Below are the code and all the weights of a small trained network. Each question names an input and a class and asks about switching units off, where a switched-off unit gives its printed mean instead of its output.

import numpy as np


def w(rows, s, z=0):
    codes = np.array(rows[::2]) - 128.0
    scale = np.full(codes.shape[1], s)
    scale[-1] = z or s
    return codes * scale


def f(y):
    return np.maximum(y, 0)


def log_softmax(a):
    a = a - a.max(-1, keepdims=True)
    return a - np.log(np.exp(a).sum(-1, keepdims=True))


def net(x, mask):
    res = np.array(x, float).reshape(1, 5) / 4 @ E
    y = f(res @ A[0][:, :-1].T + A[0][:, -1])
    res = res + np.where(mask, y, B[0][:, -1]) @ B[0][:, :-1]
    return log_softmax(res[-1] @ U[:, :-1].T + U[:, -1])


A, B = {}, {}
E = w([
[143,156,86,194,201],'x0',
[254,223,17,101,59],'x1',
[153,152,164,111,139],'x2',
[188,167,181,237,67],'x3',
[121,135,167,84,88],'x4',
],0.0074)
A[0] = w([
[142,107,111,106,162,132],'neuron 0',
[116,42,209,153,132,252],'neuron 1',
[175,77,141,124,116,124],'neuron 2',
[209,101,78,100,100,167],'neuron 3',
[171,181,140,160,77,129],'neuron 4',
[151,148,123,166,85,167],'neuron 5',
[110,73,106,65,142,191],'neuron 6',
[124,171,102,188,93,43],'neuron 7',
[153,112,156,163,124,136],'neuron 8',
[156,159,102,94,125,147],'neuron 9',
[151,200,104,56,148,219],'neuron 10',
[209,137,93,118,89,184],'neuron 11',
[151,123,146,149,100,193],'neuron 12',
[158,111,88,159,78,111],'neuron 13',
[143,146,102,161,52,62],'neuron 14',
[246,107,80,177,123,75],'neuron 15',
[106,124,54,149,139,212],'neuron 16',
[148,132,40,112,111,176],'neuron 17',
[105,103,123,58,126,161],'neuron 18',
[105,165,177,105,192,252],'neuron 19',
[101,104,190,117,195,252],'neuron 20',
],0.013,0.0031)
B[0] = w([
[100,72,61,145,155,157],'neuron 0',
[126,73,81,199,40,254],'neuron 1',
[81,183,106,166,99,142],'neuron 2',
[132,201,163,77,255,213],'neuron 3',
[182,193,192,141,57,215],'neuron 4',
[238,165,150,162,96,192],'neuron 5',
[165,54,54,76,121,206],'neuron 6',
[146,195,85,130,92,177],'neuron 7',
[165,156,95,171,98,164],'neuron 8',
[98,133,70,80,209,185],'neuron 9',
[40,86,91,55,203,218],'neuron 10',
[147,198,188,92,183,231],'neuron 11',
[245,210,156,164,49,174],'neuron 12',
[195,180,141,141,125,179],'neuron 13',
[165,160,196,132,75,187],'neuron 14',
[131,191,150,144,123,224],'neuron 15',
[171,45,162,91,156,186],'neuron 16',
[64,131,118,42,188,209],'neuron 17',
[85,72,93,128,135,193],'neuron 18',
[93,7,57,147,74,204],'neuron 19',
[167,60,39,148,10,241],'neuron 20',
],0.0066,0.0094)
U = w([
[76,95,109,117,100,245],'0',
[54,190,132,1,178,12],'1',
[106,161,134,227,49,116],'2',
[171,198,200,71,105,5],'3',
],0.0099,0.0031)

Each question gives the input, the list of numbers given to net, and the class t.
The units are the neurons (one row each of A and B). Each row of codes is followed by its name. A weight is (code - 128) times the scale printed after its matrix; where a second scale follows, it is the last column's (A, B and U).
mask holds one flag per neuron, in row order. A switched-off neuron (its flag False) gives its mean, the last column of its row in B, instead of its output. The means were averaged over made-up inputs and are rounded, as every weight is.
A unit's drop is (log p(t) with every unit on - log p(t) with that unit switched off) / (log p(t) with every unit on - log p(t) with every unit switched off).
The circuit of an input: a set's keep is (log p(t) with only the set's units on - log p(t) with every unit switched off) / (log p(t) with every unit on - log p(t) with every unit switched off). Starting from the 12 units with the biggest drops (on a tie, the unit counted first), units are removed one at a time, each time the one whose removal leaves the highest keep (on an exact tie, the one counted first), for as long as the keep stays at least 0.8.
circuit, biggest first: the units of the circuit, biggest drop first
unit that matters most: the unit with the biggest drop
k most important neurons: the k neurons with the biggest drops, biggest first
drop of u: that unit's drop, to one decimal
input [0,-8,7,2,-7], class 2: 2 most important neurons	(neuron 1; neuron 10)
input [3,1,8,-1,-7], class 1: unit that matters most	neuron 1
input [7,1,2,7,5], class 3: circuit, biggest first	(neuron 1; neuron 20)
input [3,1,-3,4,-8], class 3: circuit, biggest first	(neuron 1; neuron 20; neuron 19)
input [-3,-1,-2,2,7], class 2: circuit, biggest first	(neuron 10; neuron 17; neuron 3)
input [-2,-7,-3,2,-6], class 2: circuit, biggest first	(neuron 1; neuron 10)
input [-8,1,8,0,5], class 1: circuit, biggest first	(neuron 20; neuron 10; neuron 5)
input [-3,-7,-7,1,4], class 2: 3 most important neurons	(neuron 1; neuron 10; neuron 17)
input [4,1,6,-2,-5], class 1: 2 most important neurons	(neuron 1; neuron 20)
input [6,8,3,-1,-4], class 1: 2 most important neurons	(neuron 10; neuron 17)
input [-6,1,-8,3,-7], class 3: drop of neuron 1	0.2
input [7,8,-7,-4,2], class 1: drop of neuron 15	0.0
input [-8,-8,5,5,3], class 2: drop of neuron 1	0.1
input [-7,-8,4,3,1], class 2: most important neuron	(neuron 1)
